Below are the code and all the weights of a small trained network. Each question names an input and a target symbol and asks about switching units off, where a switched-off unit gives its printed mean instead of its output.

import numpy as np


def w(rows, s, z=0):
    codes = np.array(rows[::2]) - 128.0
    scale = np.full(codes.shape[1], s)
    scale[-1] = z or s
    return codes * scale


def f(y):
    return y / 2 * (1 + np.tanh(0.7978845608 * (y + 0.044715 * y**3)))


def softmax(a):
    e = np.exp(a - a.max(-1, keepdims=True))
    return e / e.sum(-1, keepdims=True)


def log_softmax(a):
    a = a - a.max(-1, keepdims=True)
    return a - np.log(np.exp(a).sum(-1, keepdims=True))


def net(x, mask):
    ids = ['εθμπτψ'.index(c) for c in x.split()]
    T = len(ids)
    res = E[ids] + P[:T]
    u = 0
    for l in range(2):
        q, k, v = (res @ M[l].T for M in (Q, K, V))
        z = softmax(np.where(np.tri(T) > 0, q @ k.T / 2**0.5, -1e9)) @ v
        res = res + np.where(mask[u], z, O[l][:, -1]) @ O[l][:, :-1]
        u += 1
        y = f(res @ A[l][:, :-1].T + A[l][:, -1])
        res = res + np.where(mask[u : u + 12], y, B[l][:, -1]) @ B[l][:, :-1]
        u += 12
    return log_softmax(res[-1] @ U[:, :-1].T + U[:, -1])


Q, K, V, O, A, B = {}, {}, {}, {}, {}, {}
E = w([
[111,162,41,81,203,170,138,81,104],'ε',
[181,203,65,129,114,65,85,58,75],'θ',
[205,145,100,89,167,95,109,126,204],'μ',
[139,117,65,125,205,96,171,102,141],'π',
[135,90,142,178,150,113,109,87,249],'τ',
[104,171,68,209,138,124,198,203,112],'ψ',
],0.016)
P = w([
[212,152,108,251,100,172,50,132,134],'0',
[158,157,170,82,180,145,204,68,120],'1',
[88,159,137,71,151,123,163,78,143],'2',
[100,136,120,84,142,117,160,105,141],'3',
[98,138,113,89,144,114,138,116,151],'4',
[104,137,115,101,145,119,132,124,158],'5',
[112,131,122,117,152,117,134,123,160],'6',
[111,137,111,125,156,111,124,133,162],'7',
[118,132,119,139,158,109,128,134,164],'8',
[126,127,116,150,164,109,133,131,167],'9',
[144,134,117,154,164,109,140,129,177],'10',
[153,131,115,169,159,100,142,133,184],'11',
[164,135,121,174,162,101,152,134,182],'12',
[184,146,124,176,162,103,158,126,181],'13',
],0.011)
Q[0] = w([
[99,231,131,208,150,115,120,68,162],'0.h1',
[131,194,22,198,203,191,157,144,255],'0.h1',
],0.006)
K[0] = w([
[165,126,160,182,2,80,138,134,105],'0.h1',
[188,187,136,170,29,121,31,98,71],'0.h1',
],0.0069)
V[0] = w([
[56,195,106,111,182,157,155,200,82],'0.h1',
[157,120,174,174,78,181,111,247,254],'0.h1',
],0.0071)
O[0] = w([
[151,213,84,98,61,175,149,183,252,41],'0.h1',
[166,72,2,57,65,143,211,46,114,2],'0.h1',
],0.0093,0.0034)
A[0] = w([
[118,212,124,165,114,116,120,146,117,115],'0.n1',
[98,128,60,113,116,123,249,125,61,177],'0.n2',
[150,96,70,71,91,127,142,115,151,57],'0.n3',
[113,155,124,146,125,118,171,175,109,158],'0.n4',
[98,45,132,170,153,122,151,148,85,254],'0.n5',
[104,141,125,105,153,152,123,128,67,113],'0.n6',
[105,120,166,162,173,151,148,160,131,229],'0.n7',
[143,123,162,119,117,82,119,116,77,87],'0.n8',
[143,116,97,74,157,93,146,120,181,189],'0.n9',
[100,144,110,152,109,190,113,171,42,116],'0.n10',
[150,193,143,151,163,84,186,125,153,253],'0.n11',
[109,123,86,107,99,131,199,131,205,81],'0.n12',
],0.012,0.0021)
B[0] = w([
[99,75,108,121,37,163,141,73,142,196],'0.n1',
[57,115,162,143,151,160,204,49,199,217],'0.n2',
[205,149,64,255,121,137,215,111,168,180],'0.n3',
[175,92,131,137,119,127,141,65,172,166],'0.n4',
[96,112,144,100,12,108,83,115,216,184],'0.n5',
[159,111,171,131,75,88,81,147,134,143],'0.n6',
[169,174,108,131,94,74,18,180,188,218],'0.n7',
[102,149,79,80,181,140,64,90,88,141],'0.n8',
[50,117,130,98,105,168,176,44,40,189],'0.n9',
[151,226,215,84,68,181,189,86,168,147],'0.n10',
[48,147,68,87,102,154,53,139,154,254],'0.n11',
[145,115,151,97,221,211,151,102,168,185],'0.n12',
],0.0067,0.013)
Q[1] = w([
[198,117,109,135,37,128,146,182,76],'1.h1',
[2,47,235,72,136,135,155,135,77],'1.h1',
],0.008)
K[1] = w([
[96,84,190,2,164,164,166,118,99],'1.h1',
[78,111,174,27,117,111,111,167,162],'1.h1',
],0.0091)
V[1] = w([
[228,166,59,76,192,96,171,17,11],'1.h1',
[93,136,206,24,1,255,228,101,87],'1.h1',
],0.0051)
O[1] = w([
[102,145,234,65,115,165,152,128,78,183],'1.h1',
[251,183,114,116,159,86,99,105,150,254],'1.h1',
],0.014,0.0025)
A[1] = w([
[152,121,140,42,193,73,128,149,79,91],'1.n1',
[110,102,111,147,138,125,93,190,176,221],'1.n2',
[34,16,139,94,93,126,98,71,129,105],'1.n3',
[53,65,50,181,72,151,200,136,116,45],'1.n4',
[117,132,26,193,140,65,92,123,157,152],'1.n5',
[78,43,90,91,124,213,151,240,138,153],'1.n6',
[102,199,170,80,126,125,125,235,119,205],'1.n7',
[111,206,148,144,109,33,26,212,46,58],'1.n8',
[159,99,200,67,153,50,95,92,137,136],'1.n9',
[162,154,147,127,31,116,211,116,157,119],'1.n10',
[176,157,120,68,187,117,123,95,159,4],'1.n11',
[98,109,17,61,151,92,128,106,2,93],'1.n12',
],0.0072,0.0037)
B[1] = w([
[84,87,52,120,208,82,108,131,155,142],'1.n1',
[122,160,56,134,166,140,93,77,181,216],'1.n2',
[80,141,84,155,121,73,172,212,114,247],'1.n3',
[192,99,206,121,186,151,114,35,152,207],'1.n4',
[119,190,164,113,43,157,140,127,46,249],'1.n5',
[160,95,242,192,156,130,155,140,144,175],'1.n6',
[165,122,132,89,117,89,121,56,187,165],'1.n7',
[254,46,78,87,166,195,197,195,26,214],'1.n8',
[74,145,156,232,200,198,127,136,144,164],'1.n9',
[142,70,68,49,145,82,86,111,81,193],'1.n10',
[88,138,123,168,65,84,170,213,76,213],'1.n11',
[160,174,117,204,184,85,81,95,224,149],'1.n12',
],0.0071,0.017)
U = w([
[159,101,138,173,142,134,221,188,152,12],'ε',
[89,98,195,118,117,226,159,144,79,81],'θ',
[126,20,141,69,235,107,32,53,175,93],'μ',
[31,52,60,93,182,48,124,208,134,146],'π',
[56,130,182,254,200,93,139,134,169,136],'τ',
[50,201,170,115,103,89,73,75,189,253],'ψ',
],0.0052,0.0037)

Each question gives the input, a string of symbols that net reads in full, and the target symbol t.
The units are the heads (2 rows each of Q, K, V and O) and the neurons (one row each of A and B). Each row of codes is followed by its name. A weight is (code - 128) times the scale printed after its matrix; where a second scale follows, it is the last column's (O, A, B and U).
mask holds one flag per unit, layer by layer, with each layer's heads first. A switched-off unit (its flag False) gives its mean, the last column of its rows in O or B, instead of its output. The means were averaged over made-up inputs and are rounded, as every weight is.
A unit's drop is (log p(t) with every unit on - log p(t) with that unit switched off) / (log p(t) with every unit on - log p(t) with every unit switched off).
The circuit of an input: a set's keep is (log p(t) with only the set's units on - log p(t) with every unit switched off) / (log p(t) with every unit on - log p(t) with every unit switched off). Starting from the 12 units with the biggest drops (on a tie, the unit counted first), units are removed one at a time, each time the one whose removal leaves the highest keep (on an exact tie, the one counted first), for as long as the keep stays at least 0.8.
units of the circuit, in order: the units of the circuit, biggest drop first
k most important neurons: the k neurons with the biggest drops, biggest first
top k neurons in layer l: the k neurons of layer l with the biggest drops, biggest first
input τ τ ε, target μ: units of the circuit, in order	0.h1, 1.n4
input τ μ τ, target μ: units of the circuit, in order	0.h1
input π π π ψ ψ ψ τ ψ, target τ: units of the circuit, in order	1.h1, 1.n6, 1.n8, 0.n9
input μ ψ μ μ μ π τ θ ε μ θ π ψ ψ, target θ: units of the circuit, in order	0.h1, 1.h1, 0.n3
input τ τ π μ, target μ: 4 most important neurons	0.n3, 0.n5, 1.n10, 1.n5
input θ ψ μ θ τ μ, target π: units of the circuit, in order	1.h1, 0.n1, 1.n4
input μ τ π τ ε ψ π ε ψ τ ε ψ ψ ψ, target θ: units of the circuit, in order	1.h1, 0.h1, 0.n3
input ψ ψ ψ π π τ τ ψ ε ψ τ μ, target ε: units of the circuit, in order	0.h1, 0.n3
input π θ π τ ε π, target τ: top 3 neurons in layer 1	1.n6, 1.n4, 1.n10
input θ π ε τ τ ψ ε μ ψ θ, target π: top 3 neurons in layer 0	0.n2, 0.n9, 0.n12
input ψ τ θ ε τ π θ π π θ θ ψ μ, target ε: 4 most important neurons	1.n8, 0.n2, 0.n3, 1.n11
input ε ε θ μ ε π θ τ π θ τ ε, target τ: 3 most important neurons	0.n3, 1.n6, 0.n10
input ε ψ ψ θ ε ψ τ ψ π π ψ τ, target ψ: top 3 neurons in layer 0	0.n1, 0.n4, 0.n10
input θ π τ τ ψ ψ π ψ π θ ψ π π, target π: 2 most important neurons	0.n2, 0.n12
input ψ μ τ π τ μ τ τ τ τ, target ε: units of the circuit, in order	0.h1, 0.n3
input τ μ ε τ π θ, target τ: units of the circuit, in order	1.n10, 1.h1
input π ψ θ π μ, target π: units of the circuit, in order	1.h1
input τ μ π π π θ π θ, target μ: units of the circuit, in order	0.n5, 1.n5, 1.n3, 0.n7
input μ τ ε ψ μ π τ ψ ε π, target θ: 2 most important neurons	0.n3, 0.n2
input θ τ ψ θ τ ψ τ π π π τ ε τ, target π: top neuron in layer 0	0.n2
input ψ τ τ μ μ μ π ε ψ π ψ, target ε: 3 most important neurons	1.n11, 0.n12, 0.n10
input θ π ψ ψ τ π μ μ ψ τ τ θ ψ, target π: top 4 neurons in layer 0	0.n7, 0.n2, 0.n12, 0.n5
input π ψ τ π θ, target τ: top 2 neurons in layer 1	1.n12, 1.n10
input τ ε π ψ ψ τ, target μ: 2 most important neurons	0.n5, 0.n3
input ψ ε π τ θ θ π, target ε: 2 most important neurons	1.n8, 0.n2
input τ ε ε μ π ψ ψ μ ψ τ ψ, target μ: top 2 neurons in layer 0	0.n2, 0.n5
input ε θ ε ε θ ψ π ψ ψ ε ε, target ψ: 2 most important neurons	1.n5, 0.n1
